Below are the code and all the weights of a small trained network. Each question names an input and a class and asks about switching units off, where a switched-off unit gives its printed mean instead of its output.

import numpy as np


def w(rows, s, z=0):
    codes = np.array(rows[::2]) - 128.0
    scale = np.full(codes.shape[1], s)
    scale[-1] = z or s
    return codes * scale


def f(y):
    return np.maximum(y, 0)


def log_softmax(a):
    a = a - a.max(-1, keepdims=True)
    return a - np.log(np.exp(a).sum(-1, keepdims=True))


def net(x, mask):
    res = np.array(x, float).reshape(1, 3) / 4 @ E
    y = f(res @ A[0][:, :-1].T + A[0][:, -1])
    res = res + np.where(mask, y, B[0][:, -1]) @ B[0][:, :-1]
    return log_softmax(res[-1] @ U[:, :-1].T + U[:, -1])


A, B = {}, {}
E = w([
[49,220,192,3,175,63],'x0',
[86,109,138,240,105,78],'x1',
[178,66,201,22,191,201],'x2',
],0.0047)
A[0] = w([
[172,50,193,63,175,172,225],'N0',
[179,83,143,2,136,188,255],'N1',
[92,226,72,165,99,51,238],'N2',
[72,230,70,131,111,83,255],'N3',
[147,86,120,204,66,123,237],'N4',
[62,106,202,55,199,170,191],'N5',
[78,172,160,36,197,58,247],'N6',
[194,60,186,85,177,205,237],'N7',
[87,210,53,161,59,42,255],'N8',
[112,73,174,55,186,137,215],'N9',
[178,43,162,86,237,191,227],'N10',
],0.0054,0.0022)
B[0] = w([
[136,229,62,189,199,153,228],'N0',
[27,239,107,215,134,196,248],'N1',
[181,64,202,65,170,2,231],'N2',
[178,32,204,25,219,95,226],'N3',
[167,51,84,194,98,56,225],'N4',
[45,194,206,158,50,229,222],'N5',
[29,134,204,73,121,169,253],'N6',
[194,234,17,180,196,185,231],'N7',
[195,13,162,47,189,56,245],'N8',
[60,194,188,173,124,175,215],'N9',
[177,205,95,203,199,174,231],'N10',
],0.0043,0.0045)
U = w([
[126,85,173,55,213,83,201],'0',
[225,223,80,189,228,177,100],'1',
[22,164,163,97,99,192,3],'2',
[197,3,63,221,71,79,255],'3',
[186,77,57,92,76,148,8],'4',
],0.0052,0.0022)

Each question gives the input, the list of numbers given to net, and the class t.
The units are the neurons (one row each of A and B). Each row of codes is followed by its name. A weight is (code - 128) times the scale printed after its matrix; where a second scale follows, it is the last column's (A, B and U).
mask holds one flag per neuron, in row order. A switched-off neuron (its flag False) gives its mean, the last column of its row in B, instead of its output. The means were averaged over made-up inputs and are rounded, as every weight is.
A unit's drop is (log p(t) with every unit on - log p(t) with that unit switched off) / (log p(t) with every unit on - log p(t) with every unit switched off).
The circuit of an input: a set's keep is (log p(t) with only the set's units on - log p(t) with every unit switched off) / (log p(t) with every unit on - log p(t) with every unit switched off). Starting from all 11 units, units are removed one at a time, each time the one whose removal leaves the highest keep (on an exact tie, the one counted first), for as long as the keep stays at least 0.8.
circuit, biggest first: the units of the circuit, biggest drop first
top k neurons: the k neurons with the biggest drops, biggest first
drop of u: that unit's drop, to one decimal
input [-2,6,7], class 1: circuit, biggest first	N7, N10, N0, N8
input [-8,-2,5], class 1: circuit, biggest first	N7, N10, N0
input [7,0,8], class 2: circuit, biggest first	N5, N1
input [6,-8,3], class 2: top 2 neurons	N6, N5
input [4,8,-8], class 0: top neuron	N3
input [1,-4,6], class 1: top 3 neurons	N7, N10, N0
input [7,-6,4], class 2: top 2 neurons	N6, N5
input [7,8,-5], class 0: drop of N9	0.0
input [3,-1,6], class 1: drop of N7	0.3
input [6,7,7], class 2: drop of N5	0.2
